[ -5  -1 -11 -32  18   6 -25   6  13 -12  31   2   3  -5  -1  15 -20 -16
  -8 -20 -25 -35   6  -3   1] : j273 [73]
[-15   3 -35  14  -1 -26  12  -4 -13  11  -7   4  13  14  -4  -3 -52 -11
   6   7  -7  -7   9  20  11] : j51 [81]
[-22 -12 -39 -70  17 -18  10 -16 -30  16  31  42  18 -16  69 -27 -31  19
 -13  13  -2 -10 -21  28  45] : j51 [91]
[-25  11  31 -39  -7  20 -33   8  12 -21  21 -18 -16  -9   4 -18  -5 -11
   1   7   2 -11   8 -30  -4] : j273 [73]
[ 14 -22 -26  28   6  -7  13  -2  -6   4  -5   8  -1   1 -12   8 -17 -18
  20  -7  -6 -46  -9   5 -21] : J86 [79]
[ -7  14  33  26  17  -4 -28   6   8 -12 -20 -25  -3   1 -11  -1   3 -22
   1  -7   5   1  -3 -21  -8] : j273 [73]
[  7  -3  50  37  42   5 -17 -18  12   3 -12   0  -1 -10 -23  26  -4 -11
   3 -24   2  18 -22 -19 -19] : j273 [80]
[  6  -5 -44  10 -29 -11  10 -14  -7  10 -12   2  -2  14  18 -15 -26   4
  18  11  21 -13  29  15  19] : j51 [81]
[  5 -27  -1 -23  76 -16 -58 -11  60   9  10  10  15   5   3  43 -35  -2
   5 -50  24 -36  12  30   9] : j273 [75]
[  6  -4  11 -24  17   3 -14   1 -13  -3  18   6  -4 -10   2  20  -4  14
  -9  -6   6   7  -9   1  -5] : j273 [80]
[-36   5  25  -5 -57  11  -8  16 -30 -26  -1  -5  -8   4   6 -16 -10  -7
   5  26 -21 -14   5 -44 -28] : j273 [73]
[  3 -34 -15 -11  62 -26 -43  -4  86  -2 -22   6   7   9 -16  38  -9  -3
  29 -24  -9 -49  11  14 -18] : j273 [80]
[ -8  11 -11  33   2 -18  19  -6  -8  11 -42   7   3  -1  -8   2   5   8
   7  -6   5  15 -11   8 -13] : j51 [91]
[  5   8  36  25   7  -9  -2  -3  11 -12 -29 -39   7   6 -40   4   3  12
   3   8 -17   1 -27 -43 -40] : j273 [80]
[-17  -2  51 -21   1  -4 -22   1 -13 -17   2 -26  -6   1  -5  -5  -6 -12
  -2 -11 -13   8  -6 -22 -18] : j273 [80]
[  5  20  36 -19  38   1  -6 -18  14   2   4  18 -10 -16  16   8   8  12
   3 -20  22  36 -27   9  21] : j273 [80]
[  4  11  40  -1   2  -8 -21  -3  17 -14   7  -9  -8  -6  -1  -8 -19 -27
  -9   1 -20  -7  -3 -25 -11] : j273 [73]
[ -4 -15  22   0   6   7 -39  -1  27 -16 -11  41 -11   3  13  60 -14   8
   6   1  14  -8  -2  -4  -6] : j273 [80]
[ 19 -17 -12  11  -9 -15  23  13 -16   7  -7   8  13  -3  -2 -12 -11 -14
  28  24   4 -31 -27   3 -43] : J86 [74]
[-11  14  39 -10   6  11 -15  -4   7  15 -15   0 -15  -9   1   4   9   5
  -6  -4  -6  16 -19   0   6] : j273 [80]
[-11   4  -1 -46   8 -17   5 -11  -8   4 -29   3   7   3  19  -9   6  13
  -2  22   1  22 -31  15  -5] : j51 [91]
[  6 -12 -26 -31   4 -10  10   6 -11  17  19  11  15 -27  19   9 -16 -15
  11   5  11 -38   0  17  -1] : J86 [74]
[ -9  -4 -14  -1  -8 -13  24  21 -23   2   2 -13  14 -16   8  -9 -16  -2
  24   1   8 -31 -20  18 -30] : J86 [74]
[ -3  -6  49  24  36   2 -33 -13  18   1   1   9 -10 -22  12  22  -5 -14
 -18 -37  24  22  -7  -8  10] : j273 [75]
[-20  23  46  21   5  14 -15 -18  -5 -18  -3 -24 -12 -29  -7  -8   5  -8
   2 -22   5  24 -23 -18 -15] : j273 [80]
[-19   2  39 -33  23  -8 -26   6   5 -25  25 -12   2  -6  18  -1 -27  -5
 -12  -3 -18 -13  -6 -32  -8] : j273 [75]
[ 17   0 -32 -26  -2  -8   2  13  10  13  19  20  15 -16  15  -9 -19  -9
  12  12   6 -45  10  14  -9] : J86 [79]
[-13  -3 -23  12 -20  -8  11   8  -7  -9 -34  -9  14  11  -7  -9  22  -2
   2  24  -2  -4   8  -2 -12] : j51 [81]
[-13  -3  -5 -10  -6   3  30  11 -34  -1  26   3   7 -18  27 -26 -29  -9
   5  17 -28 -20 -27  -5  -1] : J86 [74]
[ 12   8 -66  -4   2 -12  25  13  -9  12   3  14  15 -10  11 -15 -15  -8
   7   1  11 -48  21  27   8] : J86 [74]
[ -4 -22 -20 -46  46  -7   5   4  -4   7  41  12  21 -10  14   3 -27   0
   7 -15 -14 -27 -25  -6  -2] : J86 [79]
[  2 -20   2 -44   7  -6 -35  24  29 -13  26  12  -3  -9   9  11 -16 -17
  -3 -11 -16 -24  20 -13   9] : j273 [73]
[-21   8  -6   1   9 -10  16  -3 -16  13 -16   5  10  16  15 -13 -17  -1
  11  -5  -5  -6  -9  16   6] : j51 [83]
[  1   8 -62   5 -18 -17  30 -16 -19  24 -16  23  14  16  -5  -7  35   8
  -1  25   0  -2  11  42  15] : j51 [83]
[-33  -7 -61 -42 -33  -6   2  11 -28  -6   8 -18  24  15  12 -39 -10  13
 -20  10 -19 -30  19  18  14] : j51 [81]
[ 15  -5 -13 -31  18  11   0  -4  -1   4  52   9  -2 -29  25   4 -22  -8
   1 -12   8  -8  18   9  33] : J86 [72]
[  7   7 -40 -11  -7 -15  14 -10   9  20 -17  23   5  -7  15   8   9   7
  -5  10  18   0  12  38  28] : j51 [83]
[ 27 -27 -20  16   6 -25 -10  16   8   7  10   5  10   1   8  23  -6  -3
  19  -5  26 -30   7  21  -4] : J86 [72]
[ -3  -8  47   6  48   3 -42 -17   0  -7  12 -10 -27 -19   4  34 -15 -17
  17 -33   5 -18 -14 -14  -7] : j273 [75]
[ -1  17 -19  -6 -10  -2  33  13 -16   0  26   6  14  -7   9 -10 -10 -23
   6   8 -12 -31  -7   3  -7] : J86 [79]
[-11  16  27 -14  11  -1 -33   3  40 -17  -9 -24   5  -7  -3 -11  -7  -7
   4   0   9  -6 -15   5 -21] : j273 [80]
[ -6  10  44  -9  11  11 -43 -24  12 -16   3 -19  -6   7  -7 -14 -15 -12
   5 -28 -21  -2   1 -58 -19] : j273 [73]
